Here is a tiny trained network, its code and every weight. The questions are about switching its units off for an input and a class, where a switched-off unit gives its printed mean instead of its output.

import numpy as np


def w(rows, s, z=0):
    codes = np.array(rows[::2]) - 128.0
    scale = np.full(codes.shape[1], s)
    scale[-1] = z or s
    return codes * scale


def f(y):
    return y / 2 * (1 + np.tanh(0.7978845608 * (y + 0.044715 * y**3)))


def log_softmax(a):
    a = a - a.max(-1, keepdims=True)
    return a - np.log(np.exp(a).sum(-1, keepdims=True))


def net(x, mask):
    res = np.array(x, float).reshape(1, 2) / 4 @ E
    y = f(res @ A[0][:, :-1].T + A[0][:, -1])
    res = res + np.where(mask, y, B[0][:, -1]) @ B[0][:, :-1]
    return log_softmax(res[-1] @ U[:, :-1].T + U[:, -1])


A, B = {}, {}
E = w([
[216,61,179],'x0',
[47,10,87],'x1',
],0.012)
A[0] = w([
[249,159,192,152],'N0',
[61,13,98,232],'N1',
[194,187,197,228],'N2',
[114,129,203,69],'N3',
[99,54,123,212],'N4',
[243,136,231,252],'N5',
[78,203,144,219],'N6',
[23,168,137,217],'N7',
],0.014,0.0045)
B[0] = w([
[204,102,55,236],'N0',
[74,117,200,235],'N1',
[157,86,13,228],'N2',
[229,134,99,132],'N3',
[19,180,255,189],'N4',
[194,54,154,250],'N5',
[120,224,14,186],'N6',
[46,179,128,195],'N7',
],0.0093,0.019)
U = w([
[96,136,229,178],'0',
[221,100,197,104],'1',
[110,233,63,150],'2',
[254,57,53,150],'3',
[177,155,137,2],'4',
],0.015,0.0066)

Each question gives the input, the list of numbers given to net, and the class t.
The units are the neurons (one row each of A and B). Each row of codes is followed by its name. A weight is (code - 128) times the scale printed after its matrix; where a second scale follows, it is the last column's (A, B and U).
mask holds one flag per neuron, in row order. A switched-off neuron (its flag False) gives its mean, the last column of its row in B, instead of its output. The means were averaged over made-up inputs and are rounded, as every weight is.
A unit's drop is (log p(t) with every unit on - log p(t) with that unit switched off) / (log p(t) with every unit on - log p(t) with every unit switched off).
The circuit of an input: a set's keep is (log p(t) with only the set's units on - log p(t) with every unit switched off) / (log p(t) with every unit on - log p(t) with every unit switched off). Starting from all 8 units, units are removed one at a time, each time the one whose removal leaves the highest keep (on an exact tie, the one counted first), for as long as the keep stays at least 0.8.
circuit, biggest first: the units of the circuit, biggest drop first
top k neurons: the k neurons with the biggest drops, biggest first
drop of u: that unit's drop, to one decimal
input [-3,2], class 0: circuit, biggest first	N2
input [-5,4], class 0: top 3 neurons	N2; N1; N0
input [-1,-1], class 2: top 3 neurons	N5; N0; N2
input [7,3], class 0: top 2 neurons	N4; N2
input [3,1], class 1: top 2 neurons	N2; N7
input [-2,1], class 2: top 3 neurons	N5; N1; N4
input [-4,-7], class 3: top 2 neurons	N4; N2
input [-3,-5], class 3: drop of N2	0.6
input [6,2], class 1: drop of N7	0.1
input [4,2], class 0: drop of N2	0.1
